Below are the code and all the weights of a small trained network. Each question names an input and a class and asks about switching units off, where a switched-off unit gives its printed mean instead of its output.

import numpy as np


def w(rows, s, z=0):
    codes = np.array(rows[::2]) - 128.0
    scale = np.full(codes.shape[1], s)
    scale[-1] = z or s
    return codes * scale


def f(y):
    return np.maximum(y, 0)


def log_softmax(a):
    a = a - a.max(-1, keepdims=True)
    return a - np.log(np.exp(a).sum(-1, keepdims=True))


def net(x, mask):
    res = np.array(x, float).reshape(1, 6) / 4 @ E
    y = f(res @ A[0][:, :-1].T + A[0][:, -1])
    res = res + np.where(mask, y, B[0][:, -1]) @ B[0][:, :-1]
    return log_softmax(res[-1] @ U[:, :-1].T + U[:, -1])


A, B = {}, {}
E = w([
[34,190,65,104,82,137,100],'x0',
[139,238,156,105,157,2,92],'x1',
[167,82,30,187,224,62,51],'x2',
[174,57,93,194,54,154,144],'x3',
[40,56,174,80,88,128,118],'x4',
[104,154,143,211,132,91,207],'x5',
],0.0087)
A[0] = w([
[165,169,135,97,79,72,101,145],'n0',
[118,80,110,163,22,178,150,174],'n1',
[189,108,71,119,114,119,51,135],'n2',
[139,100,45,118,141,117,3,159],'n3',
[189,155,150,156,129,143,85,144],'n4',
[55,149,126,46,91,158,106,110],'n5',
[100,139,151,122,116,63,105,161],'n6',
[164,84,185,111,114,89,175,124],'n7',
[109,135,140,117,136,126,177,111],'n8',
[175,178,175,126,188,85,165,167],'n9',
[122,82,179,100,157,77,80,195],'n10',
[104,154,172,137,103,106,188,173],'n11',
[106,94,133,181,41,195,124,172],'n12',
[166,31,95,125,193,166,142,219],'n13',
[153,187,104,153,122,142,161,36],'n14',
[117,150,118,100,111,64,153,100],'n15',
[34,145,161,78,94,182,72,150],'n16',
[162,125,98,118,86,66,169,171],'n17',
[75,168,144,111,110,28,134,116],'n18',
[86,55,162,96,109,99,113,101],'n19',
[180,147,196,95,121,151,126,4],'n20',
],0.012,0.0036)
B[0] = w([
[77,76,157,152,139,92,141,190],'n0',
[114,140,113,93,10,168,160,250],'n1',
[117,179,159,191,152,67,32,213],'n2',
[201,182,98,106,171,118,97,252],'n3',
[155,114,153,128,147,122,99,176],'n4',
[96,133,214,190,127,167,58,220],'n5',
[111,94,172,125,166,98,169,184],'n6',
[178,166,117,131,96,138,142,185],'n7',
[140,123,138,161,111,117,102,162],'n8',
[180,117,90,119,134,126,143,216],'n9',
[85,155,179,132,132,130,72,193],'n10',
[162,150,140,147,134,131,72,207],'n11',
[120,123,136,101,49,145,148,240],'n12',
[95,135,163,146,126,70,104,244],'n13',
[160,169,154,109,104,129,128,164],'n14',
[88,94,116,112,155,105,135,173],'n15',
[112,190,216,167,83,170,66,233],'n16',
[146,120,147,150,128,110,105,167],'n17',
[92,56,142,123,146,72,129,216],'n18',
[122,153,130,91,96,171,143,182],'n19',
[137,112,91,128,94,104,137,168],'n20',
],0.012)
U = w([
[217,184,3,125,165,123,98,156],'0',
[111,80,82,40,189,194,169,2],'1',
[93,25,121,125,69,156,188,181],'2',
[146,114,169,180,225,59,71,159],'3',
[106,83,39,121,192,217,176,32],'4',
[143,167,205,155,67,216,95,101],'5',
],0.011,0.0071)

Each question gives the input, the list of numbers given to net, and the class t.
The units are the neurons (one row each of A and B). Each row of codes is followed by its name. A weight is (code - 128) times the scale printed after its matrix; where a second scale follows, it is the last column's (A, B and U).
mask holds one flag per neuron, in row order. A switched-off neuron (its flag False) gives its mean, the last column of its row in B, instead of its output. The means were averaged over made-up inputs and are rounded, as every weight is.
A unit's drop is (log p(t) with every unit on - log p(t) with that unit switched off) / (log p(t) with every unit on - log p(t) with every unit switched off).
The circuit of an input: a set's keep is (log p(t) with only the set's units on - log p(t) with every unit switched off) / (log p(t) with every unit on - log p(t) with every unit switched off). Starting from the 12 units with the biggest drops (on a tie, the unit counted first), units are removed one at a time, each time the one whose removal leaves the highest keep (on an exact tie, the one counted first), for as long as the keep stays at least 0.8.
units of the circuit, in order: the units of the circuit, biggest drop first
most important unit: the unit with the biggest drop
k most important neurons: the k neurons with the biggest drops, biggest first
drop when u is switched off: that unit's drop, to one decimal
input [5,-2,3,8,-7,-6], class 0: most important unit	n3
input [-3,-4,0,3,5,1], class 2: units of the circuit, in order	n16, n5
input [0,0,0,3,-6,0], class 3: 2 most important neurons	n1, n3
input [5,-8,4,3,2,2], class 2: units of the circuit, in order	n5, n16
input [-7,-4,1,2,-3,5], class 2: units of the circuit, in order	n16, n2
input [-5,3,-4,-3,-4,0], class 3: 4 most important neurons	n1, n3, n0, n12
input [-2,6,-7,1,1,-1], class 3: 4 most important neurons	n1, n12, n18, n0
input [6,0,7,2,6,-6], class 3: 2 most important neurons	n3, n2
input [8,0,8,-6,-4,1], class 0: 2 most important neurons	n3, n5
input [1,6,-6,-6,8,7], class 3: 3 most important neurons	n18, n1, n6
input [3,0,5,7,4,-3], class 0: 3 most important neurons	n3, n16, n5
input [-5,7,-7,6,3,0], class 2: drop when n2 is switched off	0.2
input [0,-1,0,6,6,4], class 2: drop when n5 is switched off	0.3
input [-4,-3,-1,0,-6,1], class 0: drop when n3 is switched off	-0.1
input [7,-5,6,5,-7,-8], class 0: units of the circuit, in order	n3
